[[132 113 127 144 124 126 147 129 116 128]
 [136 120 119 147 141 140 135 124 123 122]
 [135 106 126 128 134 126 136 131 110 129]
 [135 142 133 134 136 142 117 119 143 128]
 [129 117 133 151 125 114 127 119 123 125]
 [126 127 130 116 134 116 103 123 129 125]
 [128 134 129 139 117 137 152 132 131 132]
 [123 124 126 108 118 126 142 142 120 134]
 [141 131 129 135 141 151 131 124 133 130]]
:
[[135 142 133 134 136 142 117 119 143 128]
 [128 134 129 139 117 137 152 132 131 132]
 [141 131 129 135 141 151 131 124 133 130]
 [126 127 130 116 134 116 103 123 129 125]
 [123 124 126 108 118 126 142 142 120 134]
 [136 120 119 147 141 140 135 124 123 122]
 [129 117 133 151 125 114 127 119 123 125]
 [132 113 127 144 124 126 147 129 116 128]
 [135 106 126 128 134 126 136 131 110 129]]

[[108 105 149 125 121 131 113 124 134 126 115 137 140 125 133 115]
 [144 140 106 139 121 108 119 110 120 125 109 146 116 140 131 145]
 [120 146 130 149 124 145 128 138 146 119 106 114 139 109 151 145]]
:
[[120 146 130 149 124 145 128 138 146 119 106 114 139 109 151 145]
 [144 140 106 139 121 108 119 110 120 125 109 146 116 140 131 145]
 [108 105 149 125 121 131 113 124 134 126 115 137 140 125 133 115]]

[[119 123 122 130 132 135]
 [122 121 124 133 131 132]
 [127 118 123 135 122 122]
 [144 153 151 113 136 133]]
:
[[144 153 151 113 136 133]
 [119 123 122 130 132 135]
 [122 121 124 133 131 132]
 [127 118 123 135 122 122]]

[[133 134 131 145 122 118 129 140]
 [120 127 145 117 123 130 106 140]
 [119 146 126 128 112 131 142 106]
 [122 137 106 115 113 134 133 130]
 [105 125 109 112 124 112 144 145]
 [137 132 118 124 116 148 136 125]
 [114 123 115 119 156 143 150 117]]
:
[[119 146 126 128 112 131 142 106]
 [122 137 106 115 113 134 133 130]
 [133 134 131 145 122 118 129 140]
 [137 132 118 124 116 148 136 125]
 [120 127 145 117 123 130 106 140]
 [105 125 109 112 124 112 144 145]
 [114 123 115 119 156 143 150 117]]

[[125 112 141 143 143 108 110 106 136 125 131]
 [103 142 117 149 137 133 147 145 116 144 144]
 [142 120 139 136 105 123 110 122 143 127 127]]
:
[[103 142 117 149 137 133 147 145 116 144 144]
 [142 120 139 136 105 123 110 122 143 127 127]
 [125 112 141 143 143 108 110 106 136 125 131]]

[[131 130 128 117 139 143 117 121 126 130 119 132 139 116 130 122]
 [131 123 119 141 136 114 130 128 138 126 146 142 106 144 132 123]
 [127 143 103 131 139 133 120 118 127 107 105 147 121 143 124 142]]
:
[[127 143 103 131 139 133 120 118 127 107 105 147 121 143 124 142]
 [131 130 128 117 139 143 117 121 126 130 119 132 139 116 130 122]
 [131 123 119 141 136 114 130 128 138 126 146 142 106 144 132 123]]

[[132 125 136 134 121 132 138 136 119 121 110]
 [128 139 140 122 130 130 131 104 146 131 137]
 [120 119 123 137 122 133 124 144 118 136 121]
 [129 127 127 142 134 134 144 123 113 114 110]
 [140 134 138 135 120 136 145 127 129 114 132]
 [139 118 118 122 127 130 113 132 124 140 122]]
:
[[128 139 140 122 130 130 131 104 146 131 137]
 [140 134 138 135 120 136 145 127 129 114 132]
 [129 127 127 142 134 134 144 123 113 114 110]
 [132 125 136 134 121 132 138 136 119 121 110]
 [120 119 123 137 122 133 124 144 118 136 121]
 [139 118 118 122 127 130 113 132 124 140 122]]
---
[[119 143 137]
 [125 129 134]
 [126 123 120]
 [130 106 112]
 [124 139 139]]
:
[[125 129 134]
 [126 123 120]]

[[121 107 132]
 [141 100 112]
 [133 122 119]
 [128 146 101]]
:
[[141 100 112]
 [133 122 119]]

[[107 153 132 123 122]
 [123 130 121 126 130]
 [127 116 104 145 117]]
:
[[123 130 121]
 [127 116 104]]

[[147 120 125]
 [131 126 106]
 [118 132 108]
 [111 135 113]
 [124 129 108]]
:
[[131 126 106]
 [118 132 108]]

[[100 142 142 147 100]
 [123 131 129 134 119]
 [127 132 134 127 128]]
:
[[123 131 129]
 [127 132 134]]

[[148 109 111 113 150]
 [149 107 110 112 154]
 [130 125 126 125 133]
 [139 119 121 119 141]]
:
[[149 107 110]
 [130 125 126]]
---
[[115 111 131 148 142]
 [127 116 123 136 143]
 [ 98 119 119 130 130]
 [115 114 126 145 136]
 [132 121 115 125 115]]
:
[115 116 119 145 115]

[[104 112]
 [151 113]
 [145 117]
 [149 134]
 [112 128]]
:
[104 113]

[[133 137 111 139]
 [125 147 107 134]]
:
[133 147]

[[132 139]
 [142 142]
 [131 140]
 [134 155]]
:
[132 142]

[[135 126 124]
 [143 137 125]
 [128 121 150]
 [133 124 150]]
:
[135 137 150]

[[122 148 128 119]
 [149 134 134 129]
 [124 149 129 120]]
:
[122 134 129]

[[124 126 121]
 [131 122 134]
 [121 147  99]
 [129 104 135]
 [123 110 114]]
:
[124 122  99]

[[155 130 146 113 117]
 [108 142 108 157 127]
 [126 127 126 127 127]
 [116 121 125 125 137]]
:
[155 142 126 125]

[[147 144]
 [123 137]
 [101 131]]
:
[147 137]
---
[[123 132 123 115 133 123 141 128 139 131 126 133 128]
 [125 126 123 118 136 126 131 131 139 126 132 127 132]
 [132 123 127 116 131 124 129 125 147 124 139 127 142]
 [133 129 133 124 134 114 135 126 140 133 132 131 129]
 [127 132 130 115 130 120 133 126 152 129 132 129 130]
 [122 127 129 122 134 116 134 129 149 123 128 116 130]]
:
[[128 132 142 129 130 130]
 [133 127 127 131 129 116]
 [126 132 139 132 132 128]
 [131 126 124 133 129 123]
 [139 139 147 140 152 149]
 [128 131 125 126 126 129]
 [141 131 129 135 133 134]
 [123 126 124 114 120 116]
 [133 136 131 134 130 134]
 [115 118 116 124 115 122]
 [123 123 127 133 130 129]
 [132 126 123 129 132 127]
 [123 125 132 133 127 122]]

[[121 127 122 126 135 125 130]
 [132 129 137 120 136 127 131]
 [119 126 120 127 139 123 130]
 [127 128 120 122 126 121 132]
 [129 128 129 129 129 128 127]
 [130 129 129 129 127 129 126]
 [124 128 120 136 119 128 124]
 [119 127 122 126 137 125 131]
 [146 125 138 144 139 123 125]
 [127 128 125 131 127 128 127]
 [125 127 111 114 122 116 134]
 [133 130 155 150 139 146 119]]
:
[[130 131 130 132 127 126 124 131 125 127 134 119]
 [125 127 123 121 128 129 128 125 123 128 116 146]
 [135 136 139 126 129 127 119 137 139 127 122 139]
 [126 120 127 122 129 129 136 126 144 131 114 150]
 [122 137 120 120 129 129 120 122 138 125 111 155]
 [127 129 126 128 128 129 128 127 125 128 127 130]
 [121 132 119 127 129 130 124 119 146 127 125 133]]

[[125 132 134 149 145 139]
 [128 136 134 137 123 130]
 [130 131 133 129 131 125]
 [117 131 120 132 121 133]
 [129 122 125 131 139 131]
 [148 112 129 100 127 112]]
:
[[139 130 125 133 131 112]
 [145 123 131 121 139 127]
 [149 137 129 132 131 100]
 [134 134 133 120 125 129]
 [132 136 131 131 122 112]
 [125 128 130 117 129 148]]

[[139 142 138 134]
 [149 146 154 134]
 [145 142 143 141]
 [139 149 144 143]]
:
[[134 134 141 143]
 [138 154 143 144]
 [142 146 142 149]
 [139 149 145 139]]

[[153 120 129 109]
 [111 123 135 123]
 [121 145 120 152]
 [123 124 132 122]
 [128 129 129 124]
 [101 131 131 138]
 [144 138 120 136]
 [122 126 132 121]
 [124 142 120 149]]
:
[[109 123 152 122 124 138 136 121 149]
 [129 135 120 132 129 131 120 132 120]
 [120 123 145 124 129 131 138 126 142]
 [153 111 121 123 128 101 144 122 124]]

[[128 113 129 140 136 141 127 128 144 133 125 121 124]
 [126 142 127 124 131 123 130 123 135 123 134 128 105]
 [127 121 125 140 131 139 130 125 123 129 130 128 122]
 [126 125 126 137 133 129 129 126 133 129 128 126 120]
 [129 133 130 131 117 125 129 130 113 133 127 133 143]]
:
[[124 105 122 120 143]
 [121 128 128 126 133]
 [125 134 130 128 127]
 [133 123 129 129 133]
 [144 135 123 133 113]
 [128 123 125 126 130]
 [127 130 130 129 129]
 [141 123 139 129 125]
 [136 131 131 133 117]
 [140 124 140 137 131]
 [129 127 125 126 130]
 [113 142 121 125 133]
 [128 126 127 126 129]]

[[121 139 131 142 141]
 [120 135 137 122 131]
 [133 131 114 124 141]
 [136 131 122 123 148]
 [121 130 126 114 127]
 [135 127 126 113 132]
 [114 133 143 112 123]
 [125 138 124 107 136]
 [133 139 121 131 150]]
:
[[141 131 141 148 127 132 123 136 150]
 [142 122 124 123 114 113 112 107 131]
 [131 137 114 122 126 126 143 124 121]
 [139 135 131 131 130 127 133 138 139]
 [121 120 133 136 121 135 114 125 133]]
